Here is a tiny trained network, its code and every weight. The questions are about switching its units off for an input and a target symbol, where a switched-off unit gives its printed mean instead of its output.

import numpy as np


def w(rows, s, z=0):
    codes = np.array(rows[::2]) - 128.0
    scale = np.full(codes.shape[1], s)
    scale[-1] = z or s
    return codes * scale


def f(y):
    return y / 2 * (1 + np.tanh(0.7978845608 * (y + 0.044715 * y**3)))


def softmax(a):
    e = np.exp(a - a.max(-1, keepdims=True))
    return e / e.sum(-1, keepdims=True)


def log_softmax(a):
    a = a - a.max(-1, keepdims=True)
    return a - np.log(np.exp(a).sum(-1, keepdims=True))


def net(x, mask):
    ids = ['αβγθλμξτφω'.index(c) for c in x.split()]
    T = len(ids)
    res = E[ids] + P[:T]
    u = 0
    for l in range(2):
        q, k, v = (res @ M[l].T for M in (Q, K, V))
        z = softmax(np.where(np.tri(T) > 0, q @ k.T / 2**0.5, -1e9)) @ v
        res = res + np.where(mask[u], z, O[l][:, -1]) @ O[l][:, :-1]
        u += 1
        y = f(res @ A[l][:, :-1].T + A[l][:, -1])
        res = res + np.where(mask[u : u + 8], y, B[l][:, -1]) @ B[l][:, :-1]
        u += 8
    return log_softmax(res[-1] @ U[:, :-1].T + U[:, -1])


Q, K, V, O, A, B = {}, {}, {}, {}, {}, {}
E = w([
[121,119,149,34],'α',
[156,251,118,161],'β',
[101,75,102,92],'γ',
[93,97,121,74],'θ',
[121,172,194,24],'λ',
[178,98,82,152],'μ',
[60,124,113,69],'ξ',
[120,111,83,153],'τ',
[164,74,67,92],'φ',
[37,206,106,62],'ω',
],0.019)
P = w([
[91,76,127,193],'0',
[254,125,168,178],'1',
[185,193,23,86],'2',
[40,43,146,189],'3',
[236,169,205,122],'4',
[160,195,56,1],'5',
[31,34,141,181],'6',
],0.0095)
Q[0] = w([
[24,185,200,209],'0.h0',
[7,2,65,66],'0.h0',
],0.0057)
K[0] = w([
[150,112,145,167],'0.h0',
[125,120,4,1],'0.h0',
],0.0099)
V[0] = w([
[69,2,237,162],'0.h0',
[116,200,153,118],'0.h0',
],0.0068)
O[0] = w([
[46,2,41,83,3],'0.h0',
[116,91,169,158,145],'0.h0',
],0.0079,0.0055)
A[0] = w([
[55,91,254,138,127],'0.n0',
[160,113,137,51,195],'0.n1',
[163,54,80,245,106],'0.n2',
[162,203,163,18,208],'0.n3',
[177,38,160,71,101],'0.n4',
[230,101,146,139,2],'0.n5',
[153,87,170,103,82],'0.n6',
[112,123,185,112,83],'0.n7',
],0.0088,0.004)
B[0] = w([
[50,189,133,24,155],'0.n0',
[184,73,68,113,173],'0.n1',
[155,128,106,142,147],'0.n2',
[109,135,108,224,251],'0.n3',
[135,220,165,2,145],'0.n4',
[4,60,207,38,134],'0.n5',
[170,198,116,97,129],'0.n6',
[195,181,126,81,133],'0.n7',
],0.0087,0.012)
Q[1] = w([
[167,106,255,139],'1.h0',
[198,196,64,23],'1.h0',
],0.0043)
K[1] = w([
[253,104,54,208],'1.h0',
[151,87,217,133],'1.h0',
],0.007)
V[1] = w([
[13,209,2,162],'1.h0',
[171,9,151,179],'1.h0',
],0.0049)
O[1] = w([
[190,69,234,234,253],'1.h0',
[2,137,76,135,13],'1.h0',
],0.009,0.0033)
A[1] = w([
[139,146,101,114,139],'1.n0',
[142,187,146,130,253],'1.n1',
[98,45,119,81,102],'1.n2',
[154,137,109,175,68],'1.n3',
[201,104,67,249,30],'1.n4',
[56,69,174,199,21],'1.n5',
[93,106,124,108,111],'1.n6',
[207,48,103,158,241],'1.n7',
],0.012,0.0044)
B[1] = w([
[169,143,106,119,138],'1.n0',
[142,96,117,183,221],'1.n1',
[107,3,176,123,147],'1.n2',
[122,90,118,69,168],'1.n3',
[109,161,90,41,248],'1.n4',
[74,243,187,116,145],'1.n5',
[104,75,127,124,128],'1.n6',
[105,158,128,205,207],'1.n7',
],0.012,0.013)
U = w([
[108,106,113,1,76],'α',
[189,151,84,67,177],'β',
[76,78,111,181,78],'γ',
[94,87,135,91,118],'θ',
[158,182,205,2,65],'λ',
[112,164,4,129,116],'μ',
[58,140,192,74,173],'ξ',
[33,189,146,81,132],'τ',
[132,97,100,215,255],'φ',
[109,175,202,211,87],'ω',
],0.0092,0.0084)

Each question gives the input, a string of symbols that net reads in full, and the target symbol t.
The units are the heads (2 rows each of Q, K, V and O) and the neurons (one row each of A and B). Each row of codes is followed by its name. A weight is (code - 128) times the scale printed after its matrix; where a second scale follows, it is the last column's (O, A, B and U).
mask holds one flag per unit, layer by layer, with each layer's heads first. A switched-off unit (its flag False) gives its mean, the last column of its rows in O or B, instead of its output. The means were averaged over made-up inputs and are rounded, as every weight is.
A unit's drop is (log p(t) with every unit on - log p(t) with that unit switched off) / (log p(t) with every unit on - log p(t) with every unit switched off).
The circuit of an input: a set's keep is (log p(t) with only the set's units on - log p(t) with every unit switched off) / (log p(t) with every unit on - log p(t) with every unit switched off). Starting from the 12 units with the biggest drops (on a tie, the unit counted first), units are removed one at a time, each time the one whose removal leaves the highest keep (on an exact tie, the one counted first), for as long as the keep stays at least 0.8.
circuit, biggest first: the units of the circuit, biggest drop first
k most important neurons: the k neurons with the biggest drops, biggest first
top k neurons in layer l: the k neurons of layer l with the biggest drops, biggest first
input λ μ φ ω ξ ω, target β: top 2 neurons in layer 1 -> [1.n4 1.n7]
input β ξ λ ξ ξ α, target μ: 4 most important neurons -> [0.n3 1.n4 1.n7 0.n1]
input λ β τ ω θ ξ μ, target τ: circuit, biggest first -> [1.n4 1.n5]
input β θ λ α β ω, target μ: 2 most important neurons -> [0.n3 1.n4]
input ω α ω μ, target ω: 4 most important neurons -> [1.n7 0.n5 0.n3 1.n5]
input γ ω τ α ω τ γ, target ω: circuit, biggest first -> [1.h0 1.n5]
input ω ω θ ω α α τ, target τ: 4 most important neurons -> [1.n4 1.n5 0.n4 1.n1]
input ξ β θ λ ω ξ λ, target ω: top 3 neurons in layer 1 -> [1.n4 1.n1 1.n3]
input λ λ α μ, target μ: 2 most important neurons -> [0.n2 1.n4]
input α φ λ τ γ ω, target μ: 2 most important neurons -> [0.n3 0.n0]
input φ β α θ μ ξ, target μ: circuit, biggest first -> [0.n3 0.n1 1.n2]
input μ ξ γ ω μ ξ γ, target ξ: top 2 neurons in layer 1 -> [1.n7 1.n1]
input β λ θ θ ω θ ω, target ω: circuit, biggest first -> [1.n4 1.h0]
input γ μ θ τ, target τ: circuit, biggest first -> [1.n5 1.n4]
input α ω α ω ξ θ, target μ: 3 most important neurons -> [1.n4 1.n7 0.n3]
input φ ξ γ ξ β ω ξ, target ω: circuit, biggest first -> [0.h0 1.n4]
input λ μ τ θ φ, target α: circuit, biggest first -> [0.n5 1.h0 0.n3]
input ω β γ θ τ λ, target μ: circuit, biggest first -> [0.n3 0.n1]
input ξ θ φ ξ α, target β: 3 most important neurons -> [0.n4 0.n1 0.n6]
input α λ ω θ ξ λ, target β: 2 most important neurons -> [0.n1 1.n4]
input γ μ ω α λ, target β: 2 most important neurons -> [0.n1 1.n7]
input λ ξ ξ α ξ, target φ: most important neuron -> [1.n4]
input ω μ ω, target β: circuit, biggest first -> [1.n4 1.h0 0.n3 0.n0]
input μ α θ μ, target μ: 3 most important neurons -> [0.n3 0.n2 1.n4]
input τ θ τ τ μ α, target μ: top 3 neurons in layer 0 -> [0.n3 0.n1 0.n0]
input ξ ω ω τ θ, target φ: top 3 neurons in layer 1 -> [1.n4 1.n5 1.n1]
input φ τ μ α β γ, target μ: 2 most important neurons -> [1.n7 0.n3]
input ξ α τ φ γ θ, target μ: most important neuron -> [0.n3]
